| +1.62 | +0.73 | +0.51 | -0.92 | +2.13 | -0.39 | -3.02 | +0.78 | +1.64 | +2.17 | +1.25 | +1.10 | -0.59 | -2.05 | +0.24 | -1.49 | -0.89 | -0.89 | +1.56 | -1.13 | +1.65 | -0.07 | -0.42 | | F/vulom
| -0.38 | -1.66 | -0.17 | +0.51 | -0.43 | -0.09 | +3.35 | +0.04 | -0.72 | +0.76 | -0.40 | +4.10 | -0.69 | -1.84 | +0.51 | -1.60 | +0.11 | -3.33 | +0.66 | +0.23 | -1.48 | -0.56 | -0.71 | | L/zede
| +0.18 | -5.11 | -0.21 | +0.94 | -2.41 | -0.78 | +3.96 | -2.40 | -0.61 | +0.84 | +0.39 | -2.41 | -0.90 | -1.12 | +0.99 | -0.30 | +0.24 | -3.18 | -0.66 | -0.01 | +0.33 | -2.12 | +0.29 | | D/Feni
| +0.14 | -0.84 | +0.07 | +1.26 | -0.70 | -0.53 | +1.70 | -1.25 | -0.17 | +0.60 | -0.01 | -1.04 | -2.09 | -1.68 | +0.11 | +0.49 | +1.43 | -2.91 | -1.05 | +0.45 | +0.96 | -0.75 | +0.50 | | D/Lek
| +0.87 | +0.82 | +0.23 | -0.97 | +1.36 | +0.75 | -0.84 | +2.05 | -0.90 | +2.43 | +2.79 | -0.04 | -2.13 | -0.79 | +1.26 | -1.32 | +0.37 | -2.18 | +0.18 | -0.17 | +0.43 | -1.76 | -0.48 | | F/Lole
| +1.26 | +0.11 | +0.74 | -3.05 | +2.20 | -0.33 | -2.37 | +1.54 | +0.34 | +3.04 | +3.18 | -0.79 | -1.62 | -0.42 | +0.33 | -1.71 | -0.98 | -2.17 | +2.36 | -0.66 | +0.58 | +0.17 | -0.51 | | F/Lole
| +1.11 | +1.22 | +1.07 | -1.07 | +1.40 | -0.81 | -0.73 | +2.28 | -0.46 | +1.10 | +1.57 | +1.59 | -0.51 | -0.29 | +0.13 | -1.72 | -0.48 | -0.67 | +1.27 | +0.09 | +1.24 | +0.41 | -0.93 | | F/vulom
| +0.10 | -2.73 | -1.03 | +1.74 | -0.47 | -0.08 | +2.99 | +0.87 | -0.54 | +3.73 | -1.43 | +1.61 | -2.00 | -3.11 | +0.69 | -3.43 | -0.68 | -4.42 | +2.02 | +0.48 | +1.37 | +0.61 | -0.11 | | L/zede
| +1.31 | -2.34 | -0.31 | +0.59 | -0.45 | -0.02 | +5.35 | +0.18 | -0.61 | +1.98 | -0.08 | -0.59 | -0.70 | -1.14 | -0.02 | -1.68 | +0.51 | -3.52 | +0.92 | +0.31 | -1.33 | +0.87 | +0.32 | | L/zede
| +1.81 | -1.65 | -0.14 | +1.25 | +0.36 | +0.46 | +4.37 | +1.59 | -0.81 | +2.09 | +0.83 | +0.15 | -0.80 | -0.87 | +0.24 | -1.00 | -0.17 | -2.13 | -1.38 | -0.14 | -0.71 | +1.17 | +1.15 | | L/nalog
| +0.28 | +0.58 | +0.43 | -0.35 | +1.25 | +0.45 | -1.64 | +2.03 | -0.50 | +2.23 | -0.68 | +0.73 | -2.57 | -0.77 | +0.88 | -0.44 | -0.03 | -0.65 | -0.18 | +0.01 | +0.60 | -0.70 | +0.44 | | F/vulom
| +0.92 | -1.66 | -0.12 | -1.99 | -1.09 | +0.92 | +2.16 | -0.67 | -0.38 | +1.48 | +0.99 | -1.75 | -1.45 | -1.60 | +1.33 | -0.35 | -0.19 | -3.24 | -0.38 | -0.60 | +0.39 | +0.96 | +1.51 | | D/Lek
| +0.35 | -1.90 | -0.47 | +0.08 | -1.08 | -1.14 | +2.87 | -0.41 | -0.26 | +1.99 | +0.36 | -4.25 | -1.43 | -1.21 | +0.41 | +0.39 | +0.33 | -3.84 | -1.24 | +0.60 | +0.74 | -0.92 | +1.01 | | D/Feni
| -0.09 | -3.06 | -0.07 | +0.71 | -0.22 | -0.78 | +2.97 | +0.35 | -1.57 | +1.39 | +1.23 | +0.33 | -1.16 | -1.62 | +0.21 | -2.03 | -0.03 | -4.13 | +1.47 | -0.13 | -0.04 | +0.68 | +0.78 | | L/nalog
| -0.83 | +0.16 | +0.39 | -0.21 | +1.25 | +1.17 | +0.17 | +1.19 | -0.97 | +2.74 | -1.44 | +0.22 | -1.80 | -1.30 | +0.21 | -1.12 | +0.07 | -2.89 | -1.55 | -0.16 | +1.43 | +0.38 | -1.32 | | F/vulom
| -0.26 | +0.67 | +0.38 | -1.32 | +2.23 | -1.21 | -1.49 | +2.80 | +1.10 | +2.92 | +2.02 | +2.71 | -1.42 | -1.32 | -0.42 | -2.02 | -1.59 | -0.96 | +0.86 | -0.65 | +0.25 | +0.44 | -0.58 | | F/Lole
| +0.47 | -0.80 | +0.11 | +0.43 | +0.28 | +0.34 | -1.75 | +1.23 | -1.36 | -0.12 | -2.19 | +3.37 | -3.29 | -1.49 | +0.49 | -1.77 | +1.21 | -2.53 | -0.42 | -0.07 | +0.43 | +0.00 | -0.82 | | F/vulom
| +0.05 | -1.48 | -0.98 | +0.87 | -2.43 | +0.36 | +3.23 | -1.19 | +1.63 | +0.34 | -0.60 | -2.71 | +0.03 | -0.11 | -1.30 | -0.38 | -1.10 | -1.30 | -1.44 | -0.13 | -0.12 | -0.38 | +0.48 | | D/Feni
| +0.12 | -1.06 | +0.64 | +0.38 | -0.87 | -0.04 | +2.25 | -0.12 | +0.46 | +0.81 | +0.79 | -1.05 | -1.02 | -0.35 | +6.59 | -0.13 | -0.24 | -2.74 | -0.56 | +0.01 | +0.55 | +0.07 | -0.14 | | D/Lek
| +0.54 | +0.90 | +0.95 | +0.71 | +1.58 | -1.77 | +0.79 | +1.62 | +2.38 | +3.04 | +3.97 | +0.12 | -1.10 | -0.69 | +0.26 | -2.00 | -1.09 | -1.32 | +1.67 | -0.40 | +1.10 | +0.15 | -1.83 | | F/Lole
| +0.70 | +0.56 | +0.62 | -1.17 | +2.69 | -0.36 | -2.25 | +2.03 | +0.12 | +2.33 | +2.88 | +2.43 | -0.99 | -0.52 | -0.49 | -1.45 | -1.19 | -0.72 | +1.96 | +0.32 | +1.18 | +0.89 | -1.91 | | F/Lole
| +0.29 | +1.08 | +0.32 | -0.33 | -1.05 | +0.35 | -1.56 | +0.77 | -0.29 | +1.50 | -0.93 | +0.24 | -0.42 | -0.14 | +0.09 | +0.08 | -0.41 | -0.50 | +0.22 | +0.45 | +0.31 | -0.87 | -0.41 | | F/vulom
| +2.09 | -3.18 | -0.19 | +0.25 | -1.25 | -0.61 | +2.98 | -1.46 | -1.12 | +0.00 | +1.19 | -2.15 | +1.45 | +3.80 | +0.63 | -0.52 | -0.31 | -3.52 | +0.69 | +0.58 | +0.53 | -0.36 | +0.60 | | D/Feni
